Here is a tiny trained network, its code and every weight. The questions are about switching its units off for an input and a target symbol, where a switched-off unit gives its printed mean instead of its output.

import numpy as np


def w(rows, s, z=0):
    codes = np.array(rows[::2]) - 128.0
    scale = np.full(codes.shape[1], s)
    scale[-1] = z or s
    return codes * scale


def f(y):
    return y / 2 * (1 + np.tanh(0.7978845608 * (y + 0.044715 * y**3)))


def softmax(a):
    e = np.exp(a - a.max(-1, keepdims=True))
    return e / e.sum(-1, keepdims=True)


def log_softmax(a):
    a = a - a.max(-1, keepdims=True)
    return a - np.log(np.exp(a).sum(-1, keepdims=True))


def net(x, mask):
    ids = ['αβγδεζηθλπτψω'.index(c) for c in x.split()]
    T = len(ids)
    res = E[ids] + P[:T]
    u = 0
    for l in range(2):
        r = res
        for j in range(2):
            rows = slice(2 * j, 2 * j + 2)
            q, k, v = (r @ M[l][rows].T for M in (Q, K, V))
            z = softmax(np.where(np.tri(T) > 0, q @ k.T / 2**0.5, -1e9)) @ v
            o = O[l][rows]
            res = res + np.where(mask[u + j], z, o[:, -1]) @ o[:, :-1]
        u += 2
        y = f(res @ A[l][:, :-1].T + A[l][:, -1])
        res = res + np.where(mask[u : u + 8], y, B[l][:, -1]) @ B[l][:, :-1]
        u += 8
    return log_softmax(res[-1] @ U[:, :-1].T + U[:, -1])


Q, K, V, O, A, B = {}, {}, {}, {}, {}, {}
E = w([
[153,195,145,129,254,166],'α',
[236,141,98,116,144,113],'β',
[141,152,175,156,107,119],'γ',
[203,68,228,70,106,99],'δ',
[63,193,177,31,205,200],'ε',
[208,134,109,132,116,112],'ζ',
[143,160,147,188,68,112],'η',
[52,119,159,84,199,113],'θ',
[105,174,85,198,131,144],'λ',
[199,113,30,178,160,76],'π',
[221,142,76,92,154,146],'τ',
[156,181,101,151,138,146],'ψ',
[91,163,194,149,113,118],'ω',
],0.009)
P = w([
[165,170,211,164,149,62],'0',
[120,77,120,158,129,254],'1',
[107,102,97,73,89,56],'2',
[172,207,125,89,156,162],'3',
[100,82,108,150,141,244],'4',
[107,100,81,50,110,45],'5',
[178,193,177,97,130,165],'6',
[125,74,105,163,122,237],'7',
],0.0098)
Q[0] = w([
[174,143,77,62,85,1],'L0H0',
[96,88,155,198,184,225],'L0H0',
[121,126,122,74,147,102],'L0H1',
[123,132,94,93,137,91],'L0H1',
],0.0059)
K[0] = w([
[29,174,173,61,254,126],'L0H0',
[251,112,84,203,46,113],'L0H0',
[152,147,131,125,148,95],'L0H1',
[146,128,108,117,133,80],'L0H1',
],0.0076)
V[0] = w([
[3,131,196,79,159,119],'L0H0',
[83,186,114,74,244,225],'L0H0',
[97,168,125,104,100,244],'L0H1',
[116,106,70,107,117,222],'L0H1',
],0.0054)
O[0] = w([
[1,158,165,111,114,105,111],'L0H0',
[85,186,103,76,197,171,221],'L0H0',
[105,143,127,137,149,194,89],'L0H1',
[116,119,50,130,152,195,9],'L0H1',
],0.0094,0.0011)
A[0] = w([
[106,82,157,103,111,73,59],'L0N0',
[114,76,41,128,192,255,208],'L0N1',
[90,42,40,111,166,90,150],'L0N2',
[194,230,113,163,187,100,242],'L0N3',
[143,44,163,178,73,83,2],'L0N4',
[87,175,185,183,126,83,95],'L0N5',
[66,197,168,164,125,232,236],'L0N6',
[84,128,137,43,97,57,196],'L0N7',
],0.0078,0.0017)
B[0] = w([
[110,48,107,75,123,64,153],'L0N0',
[120,23,219,158,40,135,254],'L0N1',
[106,95,23,227,124,126,141],'L0N2',
[116,253,191,119,119,90,196],'L0N3',
[131,81,91,190,129,66,165],'L0N4',
[91,99,180,206,157,30,140],'L0N5',
[228,68,90,82,161,34,202],'L0N6',
[56,67,96,26,171,117,208],'L0N7',
],0.0064,0.0052)
Q[1] = w([
[76,183,72,13,159,12],'L1H0',
[71,166,90,17,180,80],'L1H0',
[29,195,52,1,153,16],'L1H1',
[186,182,198,84,108,60],'L1H1',
],0.0052)
K[1] = w([
[118,121,17,124,154,226],'L1H0',
[94,104,53,97,177,203],'L1H0',
[18,98,2,135,150,249],'L1H1',
[155,149,156,116,111,245],'L1H1',
],0.0058)
V[1] = w([
[138,228,99,220,104,148],'L1H0',
[1,73,178,233,137,71],'L1H0',
[211,211,155,44,159,138],'L1H1',
[64,225,205,56,109,192],'L1H1',
],0.006)
O[1] = w([
[115,50,33,49,180,108,2],'L1H0',
[167,169,106,49,74,136,221],'L1H0',
[73,92,211,142,173,97,140],'L1H1',
[1,70,182,147,34,92,73],'L1H1',
],0.0082,0.0083)
A[1] = w([
[98,70,76,45,68,146,199],'L1N0',
[193,214,92,51,138,123,37],'L1N1',
[18,72,181,166,103,128,83],'L1N2',
[188,158,167,136,127,131,160],'L1N3',
[105,201,144,128,168,100,157],'L1N4',
[121,36,134,96,222,187,255],'L1N5',
[158,88,2,83,183,113,138],'L1N6',
[147,114,179,121,135,121,81],'L1N7',
],0.0088,0.0031)
B[1] = w([
[53,103,50,110,20,6,160],'L1N0',
[29,175,66,164,171,127,247],'L1N1',
[76,96,83,206,195,193,202],'L1N2',
[77,146,171,97,131,170,237],'L1N3',
[161,162,131,75,195,54,173],'L1N4',
[186,191,110,206,177,2,160],'L1N5',
[173,30,123,23,184,214,151],'L1N6',
[123,119,123,99,95,192,164],'L1N7',
],0.0068,0.012)
U = w([
[152,224,163,129,207,20,184],'α',
[136,190,164,112,144,225,185],'β',
[156,100,238,77,34,173,159],'γ',
[179,50,151,93,64,83,93],'δ',
[1,134,80,160,131,129,100],'ε',
[202,96,136,139,123,147,127],'ζ',
[146,128,86,190,64,79,156],'η',
[71,173,66,118,38,80,85],'θ',
[111,118,74,109,93,139,165],'λ',
[96,95,55,50,171,165,4],'π',
[172,100,114,114,200,156,57],'τ',
[136,135,106,235,182,111,96],'ψ',
[96,76,163,173,92,207,119],'ω',
],0.0055,0.0035)

Each question gives the input, a string of symbols that net reads in full, and the target symbol t.
The units are the heads (2 rows each of Q, K, V and O) and the neurons (one row each of A and B). Each row of codes is followed by its name. A weight is (code - 128) times the scale printed after its matrix; where a second scale follows, it is the last column's (O, A, B and U).
mask holds one flag per unit, layer by layer, with each layer's heads first. A switched-off unit (its flag False) gives its mean, the last column of its rows in O or B, instead of its output. The means were averaged over made-up inputs and are rounded, as every weight is.
A unit's drop is (log p(t) with every unit on - log p(t) with that unit switched off) / (log p(t) with every unit on - log p(t) with every unit switched off).
The circuit of an input: a set's keep is (log p(t) with only the set's units on - log p(t) with every unit switched off) / (log p(t) with every unit on - log p(t) with every unit switched off). Starting from the 12 units with the biggest drops (on a tie, the unit counted first), units are removed one at a time, each time the one whose removal leaves the highest keep (on an exact tie, the one counted first), for as long as the keep stays at least 0.8.
units of the circuit, in order: the units of the circuit, biggest drop first
top k neurons: the k neurons with the biggest drops, biggest first
top k neurons in layer l: the k neurons of layer l with the biggest drops, biggest first
heads that matter: for each layer, one digit per head in row order, 1 if its drop is at least 0.15 and else 0, layers parted by /
input δ δ π, target π: heads that matter -> 00 / 01
input ε η ζ, target ε: units of the circuit, in order -> [L0H0 L1H1 L0N7]
input τ τ δ θ θ ε ε β, target ψ: top 3 neurons -> [L1N5 L0N3 L0N1]
input τ ε τ δ ψ, target ψ: top 2 neurons in layer 1 -> [L1N5 L1N2]
input α τ δ δ γ, target ε: top 3 neurons in layer 0 -> [L0N3 L0N1 L0N4]
input τ π ε δ ψ ψ, target ε: units of the circuit, in order -> [L0H0 L1H1 L0N7]
input δ τ δ ψ θ δ π θ, target β: heads that matter -> 11 / 11
input θ ε τ δ τ δ, target ε: units of the circuit, in order -> [L0H0 L1H1 L1N2]
input ε ε ε τ γ ψ, target ε: units of the circuit, in order -> [L1H1 L0H0]
input τ ε θ, target θ: heads that matter -> 10 / 01
input ε δ τ τ ψ δ δ δ, target ω: heads that matter -> 10 / 01
input τ λ δ δ δ τ ψ τ, target ψ: heads that matter -> 10 / 11
input ζ θ δ, target θ: top 2 neurons -> [L1N0 L0N6]
input τ τ τ π δ τ ε, target α: units of the circuit, in order -> [L1H0 L1N5 L0N6 L1N2]
input π ε τ ζ δ π δ δ, target τ: top 2 neurons -> [L1N6 L0N4]
input δ δ η δ τ δ θ β, target β: heads that matter -> 11 / 11
input τ δ π ε, target α: units of the circuit, in order -> [L1H0 L0N6 L1N2 L1N5]
input ψ β δ, target δ: heads that matter -> 10 / 00
input π ε δ ω, target α: top 3 neurons -> [L0N1 L1N4 L0N3]
input δ τ τ δ ω, target β: top 2 neurons in layer 0 -> [L0N4 L0N0]
input τ δ θ δ ε ε ε δ, target ψ: top 2 neurons -> [L1N5 L0N3]
input θ ζ τ δ ε, target γ: heads that matter -> 11 / 10
